(58) 7,-36,-203,40,76,300,165,-136,261,150,-328,-82,112,-209,212,-44,211,-165,-145,-4,-197,-182,-48,-16,-6,79,36,117,86
(58) 14,104,-231,-312,-387,-214,411,-166,-37,184,77,2,-91,155,1,-236,-328,182,-7,24,-113,267,-7,-285,52,177,297,56,-64
(65) 278,40,-54,79,-126,470,-87,-43,-26,-100,72,164,68,-157,126,-52,190,-186,-351,70,257,-282,296,-37,116,-86,29,39,-251
(62) -238,57,305,-203,-302,-333,17,371,-362,-13,378,108,110,175,124,121,-145,267,-73,-21,531,373,323,-83,15,135,-16,-1,-248
(65) 264,3,80,148,-187,768,-254,-89,-78,55,-176,130,294,-520,396,202,357,-249,-452,-27,382,-416,432,-85,271,-86,-269,-28,-350
(56) -429,-40,39,-278,-31,-307,232,-25,107,188,-95,-54,109,135,-18,46,73,373,153,-161,27,299,-74,-182,174,374,46,111,71
(62) -7,31,27,3,-17,-28,20,0,-4,87,-34,101,97,51,1,110,-19,-118,-52,150,88,25,197,-182,173,67,16,15,-29
(65) -371,-23,109,16,-80,-140,65,277,-98,147,0,-287,12,-153,27,128,-432,94,281,105,-270,472,-114,-127,-31,157,-221,-96,284
(65) -425,30,223,-170,-186,-631,258,534,-276,293,96,-104,186,80,276,265,-460,12,70,210,54,655,224,-134,-227,153,-108,2,94
(52) 98,42,-151,26,-75,-62,171,140,-9,89,30,13,-14,59,112,-72,-206,-275,-125,294,-107,74,125,-63,-158,-62,145,70,52
(51) -151,-41,38,-45,-30,-104,-127,338,-100,-111,193,-64,-161,135,-305,-64,-153,239,300,164,-165,359,-132,-66,-85,-29,-54,-4,174
(56) 1,-1,7,-198,-293,-265,-1,107,-216,83,335,172,-5,228,79,-22,-129,40,-219,183,481,91,318,-97,130,24,152,114,-248
(58) 36,21,-193,-291,-254,-176,277,-278,-78,219,-2,-130,-120,-125,62,-81,-312,148,-65,-107,-135,95,-149,58,-36,1,111,-43,-67
(56) -71,-67,223,-9,348,-276,-114,223,1,-111,11,130,131,26,-69,241,265,-41,-42,-52,86,18,128,236,-218,-141,-209,17,-29
(65) -37,30,27,-18,-96,-2,1,-121,-53,110,-72,-44,10,-42,-9,79,-133,42,88,-10,-16,46,-24,-123,175,71,-25,-83,12
(56) 13,-137,-52,-23,29,-185,-114,-321,31,8,89,-184,-160,-160,20,-101,-158,110,57,-294,-77,-154,-283,260,-39,-92,-196,-60,20
(51) 186,-40,-105,-85,-108,382,-173,-238,26,30,-167,67,-12,-140,-22,-35,343,151,-74,-121,92,-278,-58,-4,178,-84,2,23,-165
(65) -254,-111,-41,36,101,-65,-45,-46,159,-43,93,-161,-109,60,-130,-129,-61,156,188,-58,-85,59,-224,2,126,180,-31,62,206
(65) -24,-32,-97,-30,228,48,212,-400,356,171,-434,7,209,-178,115,73,296,-94,-69,-241,-229,-209,-36,-82,118,162,-85,60,45
(62) 271,15,-139,-121,16,272,64,-529,77,-73,-81,-18,-102,-308,-83,-79,120,112,-167,-365,-100,-335,-173,237,52,-114,-4,-111,-186
(62) -126,62,36,-154,-335,-501,141,156,-194,16,354,27,-104,400,-3,-203,-395,219,155,38,149,379,42,-231,-34,149,172,38,-37
(51) -54,31,137,143,-14,-63,-44,377,26,15,-108,158,239,201,166,35,169,-138,89,157,29,167,265,-353,-87,77,-90,111,45
(62) -239,-99,150,33,201,-2,-84,-400,65,90,-220,-304,24,-354,127,210,42,184,104,-507,-6,-218,-376,368,118,91,-256,-180,66
(51) 190,-47,70,54,90,-8,-317,61,-49,-354,239,89,-198,105,-347,-171,106,203,202,-137,-79,-30,-145,108,-154,-240,-151,-58,-29
(58) 22,-46,-113,107,218,83,18,-17,328,-102,-151,91,51,158,-70,-185,343,-58,74,-20,-190,-114,-47,-141,-35,80,39,172,128
(52) 210,42,166,204,63,204,-101,11,-57,37,-148,151,292,-255,361,265,173,-426,-339,11,240,-285,399,29,-13,-135,-216,-56,-209
(58) 43,-38,53,23,203,320,-47,-385,72,20,-234,-133,65,-523,39,238,136,-23,-143,-320,-78,-305,-120,309,111,-65,-253,-178,-61
(51) -45,-55,136,-133,75,34,-43,-259,119,-12,-75,191,234,-76,100,107,481,164,-211,-368,368,-235,202,-16,247,148,-140,80,-280
(51) 26,80,-97,48,-243,339,123,229,-9,144,-109,79,166,4,259,-21,61,-203,-191,320,113,49,299,-318,90,120,170,132,-44
(52) 91,-8,94,256,124,256,-171,-23,-1,-37,-100,-49,81,-232,154,140,42,-263,-87,-7,31,-233,51,120,8,-102,-177,-97,8
(56) 128,-95,-73,205,182,445,-90,-87,210,142,-413,-52,236,-464,344,155,320,-383,-245,1,-143,-354,98,77,-44,-114,-282,48,29
(65) 14,-17,190,339,256,311,-316,-134,113,-175,-194,-65,49,-153,-91,104,188,-37,245,-214,-124,-225,-164,1,144,-4,-281,-166,127
(58) -166,4,-126,-144,28,183,125,-121,-3,108,-115,-249,-169,-218,-247,95,-189,186,123,57,-280,129,-318,146,121,53,103,-114,182
(56) -284,-47,49,-94,30,-11,32,75,-13,8,77,-137,-36,-48,-67,58,-34,210,49,-41,64,142,-111,112,80,145,10,5,74
(65) 112,152,119,-262,-368,-491,179,-47,-379,-148,649,168,-156,223,-149,-107,-569,175,-133,-54,341,290,279,-64,37,5,128,-131,-336
(51) -14,58,99,199,196,-97,30,267,53,51,-205,87,183,120,78,178,46,-334,62,247,-128,81,170,-143,-130,-19,-28,12,149
(58) -14,-48,-117,22,-108,-90,29,123,72,96,-45,-16,17,134,170,-170,10,-47,45,93,-69,55,-13,-147,-121,28,40,150,78
(52) 2,3,-228,-6,-187,66,99,81,64,145,-102,-83,-78,101,30,-197,-134,-18,133,226,-252,138,-113,-242,-29,52,154,101,169
(52) -26,56,-158,70,-162,-123,194,674,-17,76,52,51,27,319,110,-186,-202,-266,63,602,-247,438,203,-349,-362,-10,204,220,227
(58) 115,17,111,-137,19,146,-83,-164,-138,-99,141,129,21,-209,-108,186,121,73,-273,-127,309,-165,186,207,163,-99,-69,-98,-293
(56) 152,45,27,140,132,-230,40,-3,81,-45,-93,80,47,118,1,-35,-58,-206,123,-12,-259,15,21,-112,-202,-91,-89,-35,83
(52) -3,-5,-13,22,56,-159,94,170,46,27,-20,46,79,77,116,-14,16,-147,-53,93,-57,71,103,-24,-197,-25,-2,87,39
(51) -43,-79,21,74,99,98,-14,-217,321,96,-381,67,292,-75,272,-31,479,6,18,-331,-44,-211,36,-242,100,191,-226,136,-14
(51) -120,-84,104,217,305,498,-215,91,142,-167,-204,-170,54,-332,-1,107,364,36,57,-173,-118,-185,-211,272,-60,-29,-225,-50,143
(56) 8,38,96,-119,-240,164,61,-138,-201,157,-95,-112,116,-397,325,172,-62,94,-195,-261,162,-47,44,135,8,-13,-148,-140,-221
(58) 104,103,-147,-193,-394,80,56,-163,-228,74,232,39,-213,148,-165,-104,-304,153,-57,193,233,46,26,-132,321,43,361,-47,-158
(52) -59,-39,-135,184,53,-158,172,-25,216,134,-170,-148,58,86,383,-185,-58,-256,12,-32,-168,-96,-131,-5,-223,94,68,129,191
(52) 208,-49,-152,285,-105,264,-127,-148,253,115,-293,48,151,-20,301,-213,163,-289,49,28,-172,-248,76,-438,102,47,-151,129,73
(65) -121,-30,211,105,38,-213,-135,436,-148,-83,215,35,76,84,79,103,-95,-98,10,153,155,204,203,20,-177,-57,-169,17,23
(51) -187,-58,63,353,254,-238,-14,415,166,-12,-112,-158,76,109,137,-37,-162,-307,302,187,-423,230,-92,-107,-358,18,-208,54,429
(52) -171,-25,179,-16,-110,-383,-106,453,-293,-204,590,-54,-174,165,-147,-61,-463,125,105,155,144,415,77,89,-188,-58,-97,-43,34
(56) -395,-46,64,-172,24,-514,239,253,1,49,143,-150,-13,158,21,-42,-206,235,163,-75,-97,428,-128,54,-233,186,1,76,165
(62) 13,65,10,-40,-5,212,48,84,-7,-76,-12,83,32,9,-92,22,149,55,-59,52,50,26,84,-45,49,38,109,11,-57
(52) 37,-72,-19,-65,-425,296,-268,243,-238,-17,217,-47,-82,-117,119,-153,-15,240,-25,54,222,84,40,-72,11,-87,-107,51,-143
(62) 121,14,-180,-55,-88,16,94,-110,21,-78,107,-91,-215,-15,-156,-243,-215,93,88,-32,-284,61,-211,27,-118,-69,75,-31,66
(62) 98,-64,87,137,251,97,-184,-236,102,13,-199,31,117,-228,32,209,194,-186,-67,-129,-3,-302,36,115,105,-103,-259,-78,-27
(65) 28,-118,47,325,593,269,-295,-102,411,-170,-354,118,142,57,-100,84,714,-210,55,-85,-38,-483,-85,116,80,-29,-102,112,148
(52) -10,123,138,-29,-24,-206,83,234,-115,-167,235,187,8,298,-189,-7,-95,40,55,116,104,250,206,-167,-26,55,124,-17,-57
(51) 134,130,-55,-125,-388,-7,-13,314,-392,-71,336,9,-276,196,-228,-123,-423,155,110,333,17,335,-12,-64,-110,-170,262,-96,-48
(62) 80,2,-13,-212,9,-291,106,-275,-59,2,87,6,-96,-38,-94,6,-107,146,-50,-240,-13,-27,-99,209,-71,-91,-4,-82,-129
(65) -265,-14,-119,-133,57,-557,351,169,101,28,117,-171,-148,286,-75,-224,-314,139,236,13,-349,400,-275,39,-344,131,175,98,281
(52) 62,-135,-9,320,335,608,-270,-111,232,86,-486,-122,205,-493,299,240,481,-356,-184,-46,-56,-524,-52,258,33,-131,-281,8,87
(56) -222,-108,-160,-72,-140,107,111,110,153,101,3,-145,22,-68,172,-207,32,125,-18,11,-71,131,-57,-126,-1,205,-11,202,109
(65) -83,20,-6,89,88,-150,47,20,111,34,-45,65,43,285,4,-26,41,-110,70,118,60,-13,36,-145,94,137,165,87,94
(62) 58,133,-119,-362,-434,-190,235,222,-238,24,316,184,-129,296,-267,-164,-305,250,17,305,22,483,214,-368,36,47,291,59,-135
(58) 213,143,158,46,-32,-188,-206,155,-296,-284,433,284,-193,436,-455,28,-212,-20,89,289,281,86,203,-72,126,-166,213,-132,-135
(62) -133,-124,311,124,-98,-56,-379,305,-286,-47,251,-128,61,-274,227,180,-171,30,-1,-80,265,98,116,165,-94,-132,-494,-107,-67
(56) 308,-24,-4,239,171,295,-208,29,128,-44,-220,221,195,-69,174,67,426,-399,-217,109,74,-380,264,-35,-53,-202,-117,86,-100
(58) 65,-37,177,-514,-413,-425,-221,-29,-493,-189,599,120,-272,136,-276,-103,-101,769,34,-394,485,207,-64,249,-53,-200,-58,-102,-461
(65) 390,137,-42,-297,-372,-2,-8,-317,-364,-140,407,179,-263,23,-276,-96,-261,243,-186,-98,290,-65,88,96,144,-212,203,-183,-429
(51) -28,-27,-173,92,-56,47,100,-131,240,105,-224,-119,4,16,77,-228,-47,-6,228,-54,-389,46,-194,-301,11,152,-37,71,220
(58) -156,-45,191,-61,148,-351,-61,8,-45,-127,204,11,-25,92,-139,69,-32,176,86,-196,124,93,-33,154,-23,28,-126,-48,-23
(56) -153,-87,150,179,235,56,-85,-271,179,99,-315,-159,197,-295,261,193,171,-75,37,-360,-34,-245,-123,113,98,113,-323,-78,76
(62) -15,-21,-22,-5,32,155,-64,0,71,-36,-133,-35,-20,-41,-114,-39,152,155,162,-75,-180,25,-154,-54,-1,3,-56,-4,77
(56) 305,-8,-129,-176,-207,-252,-16,-143,-138,-2,160,96,-160,110,14,-195,-87,75,-81,-89,50,-84,-40,112,-209,-255,76,15,-205
(58) -110,-41,-9,284,495,-255,48,-175,355,-68,-185,-104,-23,144,-158,-18,-44,-239,285,-50,-419,-88,-261,26,-41,89,-55,-22,380
(52) 171,87,-126,205,228,244,66,-99,195,-151,-126,38,-76,93,-195,-99,76,-222,52,118,-261,-173,-100,-14,-5,-29,205,-22,147
(62) -190,-3,56,-32,-211,-330,157,463,-43,41,227,62,141,209,217,-134,-193,-34,1,184,49,433,306,-345,-177,170,-66,181,34
(62) -101,12,-38,46,49,-167,75,52,17,20,40,-93,-92,143,-58,-43,-200,-39,126,108,-107,103,-126,17,-43,48,120,-5,163
(51) 59,-46,-141,-69,-130,2,17,-398,128,199,-264,-66,5,-50,129,-111,79,122,100,-243,-117,-163,-204,-133,134,70,-25,21,-9
(56) 237,90,43,-241,-376,376,-192,-304,-347,-85,256,113,-164,-203,-296,74,-101,337,-129,-86,348,-85,102,-17,445,-94,32,-216,-389
(58) -31,-51,-230,1,47,157,148,-156,313,95,-206,-18,47,-2,35,-173,171,-49,-9,20,-215,-81,-58,-199,103,168,77,171,124
(52) 4,53,-86,-183,-213,-227,242,-203,-13,244,-102,32,67,74,166,-18,-119,30,-56,-53,33,59,60,-182,81,123,126,33,-93
(51) 57,51,-34,509,134,146,-92,472,23,-167,10,-202,-133,83,15,-154,-355,-425,293,395,-483,145,-170,-34,-391,-153,-8,-65,440
-6,19,-226,-153,-184,67,192,141,-41,14,173,-65,-167,49,-61,-201,-184,63,-89,220,-74,166,-45,24,-101,3,263,97,32 : (65)
-73,82,277,181,-5,-259,38,401,-160,-28,186,140,245,134,308,172,-148,-340,-173,179,322,149,467,-103,-128,45,-81,9,-84 : (52)
167,90,53,98,84,100,14,-216,46,-18,-128,154,114,25,45,97,149,-186,-124,-57,132,-250,150,-50,147,7,68,-54,-127 : (51)
189,37,-75,-206,102,143,22,-227,21,-303,195,148,-197,63,-384,-144,270,287,-125,-219,104,-188,-112,284,6,-107,225,-14,-213 : (52)
5,-19,-69,-219,-355,-256,13,116,-341,54,414,-164,-278,-103,-130,-81,-661,172,52,155,-87,372,-65,68,-110,-154,-66,-115,-13 : (62)
-39,-58,150,80,78,-4,-253,-147,-88,-58,-32,-186,-105,-205,-120,107,-116,176,265,-258,-140,-29,-298,179,16,-104,-294,-219,83 : (58)
379,-67,-143,-25,123,657,-248,-366,114,-52,-307,104,11,-392,-55,66,597,-7,-261,-176,26,-572,-60,257,105,-282,-80,-13,-224 : (65)
-80,-23,-184,-301,-157,-248,370,278,-9,185,-70,-98,19,-55,208,-126,-70,111,-73,29,-292,347,-60,64,-503,-50,57,154,45 : (56)
-133,-29,73,71,-34,-59,-140,-197,-49,-29,31,-234,-169,-20,-95,-50,-222,245,326,-245,-89,15,-378,73,111,68,-84,-164,133 : (62)
-108,-112,101,107,149,107,-227,153,12,41,-160,-104,78,-195,81,172,161,-25,73,-7,-47,-39,-73,131,-70,-88,-263,-12,106 : (62)
254,20,81,121,222,376,-229,-179,14,28,-273,205,174,-232,-53,365,348,-307,-226,113,150,-391,256,48,255,-184,-118,-92,-155 : (56)
-18,-33,-26,-449,-282,-397,35,-391,-232,65,432,82,-198,112,-188,-27,-236,392,-174,-175,481,5,43,129,333,47,154,-24,-344 : (51)
-155,27,173,62,74,-91,-28,122,1,-77,78,81,97,159,-36,79,59,22,50,4,182,82,135,-110,121,153,-5,11,1 : (52)
181,158,-118,-71,-241,67,137,276,-215,32,93,118,-89,199,-72,-39,-195,-120,-77,430,12,183,163,-127,-103,-120,352,7,-52 : (58)
134,-18,34,158,157,529,-278,89,-39,-214,13,-12,-74,-244,-176,94,198,-64,-76,87,18,-211,-30,239,24,-204,-79,-88,-10 : (52)
-5,-19,40,-185,90,38,-12,-194,31,-60,17,107,15,-65,-199,91,225,203,-88,-171,127,-81,34,83,173,24,-22,-12,-152 : (51)
382,110,-86,-17,-173,137,-7,-175,-86,-108,193,259,-57,71,-136,-102,-81,-152,-207,138,139,-141,288,-185,170,-113,129,-31,-248 : (62)
120,-13,46,-59,-80,78,-117,80,-147,11,117,148,65,-77,62,126,80,-97,-264,130,306,-90,287,53,60,-129,-41,24,-218 : (56)
